Look-ups in named tables: a row name and a column name give one cell, copied from the table.

Table Falari
	Zev	Veridu	Vep	Lerab	Goro	Pafosi
Mitirud	118	176	53	161	209	129
Tapapi	67	56	220	70	49	80
Pimam	62	175	128	154	85	83

Pimam, Zev: 62
Mitirud, Zev: 118
Mitirud, Lerab: 161
Mitirud, Veridu: 176
Tapapi, Lerab: 70
Tapapi, Zev: 67
Pimam, Vep: 128
Pimam, Goro: 85
Pimam, Veridu: 175
Tapapi, Veridu: 56
Tapapi, Pafosi: 80

Bos =
fields: Zaf, Geviger, Reni, Vime, Mufovo, Buzug, Zeg
Saponos: [66, 11, 24, 77, 81, 26, 22]
Batizaf: [80, 74, 81, 78, 68, 81, 73]
Bapu: [69, 84, 79, 68, 78, 78, 83]
Vibev: [64, 2, 15, 75, 84, 18, 14]
Viz: [70, 85, 80, 68, 77, 78, 84]
Vuna: [73, 83, 81, 71, 74, 80, 82]
Sosu: [79, 59, 70, 80, 68, 71, 61]
Dom: [71, 26, 39, 78, 77, 40, 34]
Nul: [73, 83, 82, 71, 74, 81, 82]
Bisugus: [78, 51, 64, 81, 69, 65, 54]
Lobef: [79, 68, 77, 80, 68, 78, 68]
Vus: [79, 67, 77, 80, 68, 77, 67]

What is the Reni of Bapu in Bos?
79
What is the Geviger of Dom in Bos?
26
What is the Zeg of Saponos in Bos?
22
What is the Zaf of Vibev in Bos?
64
What is the Zaf of Sosu in Bos?
79
What is the Zaf of Vuna in Bos?
73
What is the Reni of Viz in Bos?
80
What is the Mufovo of Saponos in Bos?
81
What is the Mufovo of Vibev in Bos?
84
What is the Zeg of Vus in Bos?
67
What is the Reni of Dom in Bos?
39
What is the Geviger of Sosu in Bos?
59
What is the Geviger of Viz in Bos?
85
What is the Zaf of Saponos in Bos?
66
What is the Vime of Sosu in Bos?
80
What is the Vime of Saponos in Bos?
77
What is the Vime of Nul in Bos?
71
What is the Zaf of Bisugus in Bos?
78
What is the Zeg of Nul in Bos?
82
What is the Geviger of Batizaf in Bos?
74

Dor.csv
,Bino,Kepuf,Vifupez,Vek,Sitareg
Ligagen,5.95,5.74,6.01,5.77,2.09
Giviz,-8.07,-8.10,-8.13,-8.03,-4.85
Fif,-8.07,-8.30,-8.17,-8.03,-4.64
Zuduko,6.33,6.34,6.33,6.43,2.27
Viline,-7.77,-7.91,-7.71,-7.87,-3.72
Miv,-8.54,-8.31,-8.55,-8.51,-3.49
Kideruz,-8.04,-7.84,-7.90,-7.72,-4.50

What is the Vifupez of Giviz in Dor?
-8.13
What is the Kepuf of Viline in Dor?
-7.91
What is the Sitareg of Viline in Dor?
-3.72
What is the Vek of Kideruz in Dor?
-7.72
What is the Kepuf of Miv in Dor?
-8.31
What is the Sitareg of Zuduko in Dor?
2.27
What is the Bino of Fif in Dor?
-8.07
What is the Vek of Giviz in Dor?
-8.03
What is the Kepuf of Zuduko in Dor?
6.34
What is the Vifupez of Zuduko in Dor?
6.33
What is the Vek of Miv in Dor?
-8.51
What is the Sitareg of Miv in Dor?
-3.49
What is the Bino of Zuduko in Dor?
6.33
What is the Bino of Miv in Dor?
-8.54
What is the Sitareg of Giviz in Dor?
-4.85

Mufasu:
cols = Bogoker, Pemik, Gapop, Gatufo, Todomil, Dib, Turit, Modur, Birab
Zin: [83, 127, 101, 120, 113, 155, 186, 166, 54]
Berulo: [83, 65, 179, 120, 132, 56, 79, 146, 113]
Tor: [88, 69, 149, 121, 123, 73, 28, 114, 95]
Ped: [83, 64, 180, 120, 133, 56, 82, 146, 115]
Niti: [189, 128, 61, 94, 172, 147, 165, 114, 110]
Komigu: [83, 127, 94, 120, 115, 156, 185, 171, 57]
Vagadod: [46, 127, 151, 109, 116, 140, 195, 103, 78]
Laz: [50, 127, 143, 116, 112, 140, 195, 113, 65]
Rovug: [175, 188, 110, 144, 81, 124, 85, 114, 167]
Tereva: [199, 145, 73, 97, 172, 140, 156, 110, 109]
Nudu: [83, 127, 93, 120, 117, 157, 184, 173, 59]
Gib: [138, 114, 46, 110, 144, 163, 180, 165, 102]
Kerade: [45, 98, 174, 97, 123, 109, 183, 98, 119]

What is the Birab of Niti in Mufasu?
110
What is the Pemik of Komigu in Mufasu?
127
What is the Pemik of Zin in Mufasu?
127
What is the Gapop of Nudu in Mufasu?
93
What is the Modur of Berulo in Mufasu?
146
What is the Pemik of Kerade in Mufasu?
98
What is the Modur of Komigu in Mufasu?
171
What is the Turit of Vagadod in Mufasu?
195
What is the Pemik of Laz in Mufasu?
127
What is the Gatufo of Berulo in Mufasu?
120
What is the Bogoker of Gib in Mufasu?
138
What is the Gatufo of Vagadod in Mufasu?
109
What is the Modur of Rovug in Mufasu?
114
What is the Bogoker of Vagadod in Mufasu?
46
What is the Pemik of Tor in Mufasu?
69
What is the Turit of Tor in Mufasu?
28
What is the Gatufo of Ped in Mufasu?
120

